Here is a tiny trained network, its code and every weight. The questions are about switching its units off for an input and a target symbol, where a switched-off unit gives its printed mean instead of its output.

import numpy as np


def w(rows, s, z=0):
    codes = np.array(rows[::2]) - 128.0
    scale = np.full(codes.shape[1], s)
    scale[-1] = z or s
    return codes * scale


def f(y):
    return np.maximum(y, 0)


def softmax(a):
    e = np.exp(a - a.max(-1, keepdims=True))
    return e / e.sum(-1, keepdims=True)


def log_softmax(a):
    a = a - a.max(-1, keepdims=True)
    return a - np.log(np.exp(a).sum(-1, keepdims=True))


def net(x, mask):
    ids = ['βγδεηθλμξπτφψ'.index(c) for c in x.split()]
    T = len(ids)
    res = E[ids] + P[:T]
    q, k, v = (res @ M[0].T for M in (Q, K, V))
    z = softmax(np.where(np.tri(T) > 0, q @ k.T / 3**0.5, -1e9)) @ v
    res = res + np.where(mask[0], z, O[0][:, -1]) @ O[0][:, :-1]
    y = f(res @ A[0][:, :-1].T + A[0][:, -1])
    res = res + np.where(mask[1:9], y, B[0][:, -1]) @ B[0][:, :-1]
    return log_softmax(res[-1] @ U[:, :-1].T + U[:, -1])


Q, K, V, O, A, B = {}, {}, {}, {}, {}, {}
E = w([
[172,122,111,199,151,197,154,116,86,100,89,148],'β',
[217,223,176,141,113,152,185,145,138,133,90,129],'γ',
[107,79,146,220,98,99,158,120,217,102,86,125],'δ',
[178,84,106,82,179,147,134,127,174,209,131,104],'ε',
[101,176,174,162,145,182,96,60,151,160,150,151],'η',
[109,129,134,126,46,111,111,91,120,118,174,130],'θ',
[103,187,119,184,49,117,138,126,120,113,84,122],'λ',
[149,171,70,153,172,162,176,129,175,153,220,160],'μ',
[255,90,89,114,93,128,142,195,134,106,141,62],'ξ',
[116,132,69,135,79,146,144,157,128,154,48,197],'π',
[97,95,154,145,130,72,201,90,84,207,139,127],'τ',
[170,163,100,178,130,82,52,94,117,118,121,51],'φ',
[77,160,130,188,132,109,92,170,90,142,120,97],'ψ',
],0.022)
P = w([
[74,224,93,124,113,201,254,50,160,75,103,24],'0',
[154,124,70,169,103,145,147,95,108,162,55,145],'1',
[151,118,96,169,118,127,126,111,107,177,79,138],'2',
[177,127,106,182,108,136,123,121,103,179,112,128],'3',
[174,131,119,187,123,137,107,107,116,178,107,136],'4',
[173,115,120,184,142,116,94,122,108,180,125,122],'5',
[183,126,139,184,135,122,100,124,105,191,157,124],'6',
[188,129,133,175,148,125,88,134,102,184,163,112],'7',
[182,107,137,192,153,114,86,128,126,197,144,126],'8',
[204,127,150,187,139,128,66,127,117,189,169,120],'9',
[187,94,142,189,151,111,55,133,130,197,144,130],'10',
[194,118,154,183,147,117,67,141,123,194,179,93],'11',
[212,143,177,177,155,124,85,140,121,179,211,88],'12',
[197,121,156,182,160,106,60,143,133,193,198,83],'13',
],0.0085)
Q[0] = w([
[131,140,102,161,157,140,121,141,136,111,88,120],'head 0',
[76,124,177,2,168,128,150,153,129,53,116,191],'head 0',
[93,122,129,108,144,159,121,127,162,149,116,127],'head 0',
],0.01)
K[0] = w([
[140,202,157,154,207,72,194,116,168,80,117,124],'head 0',
[209,102,203,189,146,84,2,214,118,227,121,253],'head 0',
[170,118,125,177,162,105,124,119,133,115,158,116],'head 0',
],0.0067)
V[0] = w([
[168,134,154,117,153,66,220,152,110,221,70,170],'head 0',
[211,110,128,155,103,70,88,103,253,185,168,16],'head 0',
[218,131,182,84,40,170,137,70,57,84,196,145],'head 0',
],0.0063)
O[0] = w([
[108,127,25,172,97,206,87,137,214,196,148,82,68],'head 0',
[71,138,163,74,136,213,69,171,120,47,169,100,254],'head 0',
[81,146,107,152,248,82,100,103,199,119,71,171,112],'head 0',
],0.013,0.0069)
A[0] = w([
[108,127,177,173,171,99,138,148,102,86,115,94,182],'neuron 0',
[134,101,43,172,4,126,98,39,147,199,174,117,44],'neuron 1',
[68,158,226,62,88,254,92,180,170,95,133,49,109],'neuron 2',
[117,142,75,133,60,179,89,118,100,121,204,116,120],'neuron 3',
[46,60,207,108,120,204,151,88,146,197,163,127,254],'neuron 4',
[157,147,64,69,223,166,138,162,228,198,167,136,183],'neuron 5',
[221,54,159,61,103,135,142,127,108,163,131,107,150],'neuron 6',
[86,104,145,132,180,191,113,121,98,177,187,227,63],'neuron 7',
],0.0061,0.0053)
B[0] = w([
[152,86,132,172,88,116,119,106,64,115,206,211,196],'neuron 0',
[111,147,156,31,182,64,152,167,87,54,212,159,171],'neuron 1',
[147,120,100,127,157,50,177,109,189,198,68,247,252],'neuron 2',
[124,183,99,132,226,67,85,150,5,83,73,151,180],'neuron 3',
[52,105,126,217,84,197,140,157,147,135,109,220,178],'neuron 4',
[72,143,192,188,131,101,142,204,103,104,111,105,159],'neuron 5',
[1,79,203,174,190,110,147,186,133,100,21,131,160],'neuron 6',
[47,146,61,104,181,143,199,95,45,136,100,83,142],'neuron 7',
],0.0073,0.016)
U = w([
[84,176,106,158,112,106,193,144,82,106,59,137,219],'β',
[158,119,144,200,120,139,100,162,89,164,163,155,252],'γ',
[188,57,67,65,138,114,221,197,115,133,149,119,42],'δ',
[135,133,13,66,97,161,128,165,127,194,82,170,158],'ε',
[126,144,144,125,189,102,115,71,89,93,99,89,20],'η',
[128,160,80,125,149,185,183,192,112,120,208,130,39],'θ',
[147,106,118,192,61,139,157,129,161,109,140,138,152],'λ',
[112,98,151,1,95,156,133,110,107,103,187,195,155],'μ',
[180,89,80,178,136,252,158,119,71,109,141,127,200],'ξ',
[107,167,127,117,169,206,100,82,162,177,138,166,74],'π',
[77,99,155,133,103,144,210,109,37,149,139,65,32],'τ',
[62,134,135,117,163,151,133,136,152,159,67,72,112],'φ',
[195,179,132,128,136,116,187,119,154,223,91,135,118],'ψ',
],0.008,0.0036)

Each question gives the input, a string of symbols that net reads in full, and the target symbol t.
The units are the heads (3 rows each of Q, K, V and O) and the neurons (one row each of A and B). Each row of codes is followed by its name. A weight is (code - 128) times the scale printed after its matrix; where a second scale follows, it is the last column's (O, A, B and U).
mask holds one flag per unit, heads first, then neurons. A switched-off unit (its flag False) gives its mean, the last column of its rows in O or B, instead of its output. The means were averaged over made-up inputs and are rounded, as every weight is.
A unit's drop is (log p(t) with every unit on - log p(t) with that unit switched off) / (log p(t) with every unit on - log p(t) with every unit switched off).
The circuit of an input: a set's keep is (log p(t) with only the set's units on - log p(t) with every unit switched off) / (log p(t) with every unit on - log p(t) with every unit switched off). Starting from all 9 units, units are removed one at a time, each time the one whose removal leaves the highest keep (on an exact tie, the one counted first), for as long as the keep stays at least 0.8.
circuit, biggest first: the units of the circuit, biggest drop first
k most important neurons: the k neurons with the biggest drops, biggest first
drop when u is switched off: that unit's drop, to one decimal
input ψ β γ φ μ ε φ θ δ φ γ φ φ τ, target τ: circuit, biggest first => neuron 2; head 0
input θ δ φ φ β φ μ, target β: circuit, biggest first => head 0
input ψ η β λ ε, target τ: circuit, biggest first => head 0; neuron 2; neuron 6
input τ β φ ψ δ φ ψ, target θ: 2 most important neurons => neuron 1; neuron 2
input τ θ τ ψ λ, target θ: 2 most important neurons => neuron 1; neuron 2
input θ δ γ β β λ ε ε β θ γ β β, target η: 3 most important neurons => neuron 4; neuron 2; neuron 7
input θ γ β φ ξ φ β γ φ, target η: 2 most important neurons => neuron 4; neuron 2
input δ τ β δ φ θ λ γ μ φ π φ φ θ, target β: circuit, biggest first => neuron 3; head 0; neuron 6; neuron 2
input φ μ η ε φ ε β π φ ξ η ε τ, target μ: 3 most important neurons => neuron 3; neuron 5; neuron 0
input ψ δ φ ξ, target β: 3 most important neurons => neuron 6; neuron 0; neuron 3
input ψ τ μ λ φ γ φ β ψ φ η ε, target φ: circuit, biggest first => neuron 6; neuron 0
input δ φ δ δ μ, target β: 2 most important neurons => neuron 3; neuron 2
input γ γ β η ε φ φ θ η, target φ: 3 most important neurons => neuron 5; neuron 0; neuron 7
input θ θ η δ θ β, target η: 2 most important neurons => neuron 4; neuron 2
input γ φ φ β θ ψ, target φ: circuit, biggest first => head 0; neuron 0
input φ β β ψ η τ τ μ δ φ λ, target μ: circuit, biggest first => head 0
input τ δ θ δ μ, target θ: 3 most important neurons => neuron 1; neuron 2; neuron 6
input λ γ δ δ, target λ: 2 most important neurons => neuron 3; neuron 2
input δ λ β δ η γ θ δ ψ τ β θ, target β: circuit, biggest first => neuron 3; head 0; neuron 6; neuron 0
input β ψ δ π β, target ψ: circuit, biggest first => head 0
input ε φ θ β θ τ φ τ η λ ψ, target ε: circuit, biggest first => head 0; neuron 2
input δ η δ ψ η δ θ τ ξ, target β: circuit, biggest first => neuron 6; head 0; neuron 3
input ε θ η δ β φ λ φ β λ τ δ δ λ, target ε: circuit, biggest first => head 0; neuron 2
input γ γ β δ τ φ β ε, target φ: 2 most important neurons => neuron 5; neuron 0
input μ ε δ, target λ: drop when neuron 3 is switched off => 0.3
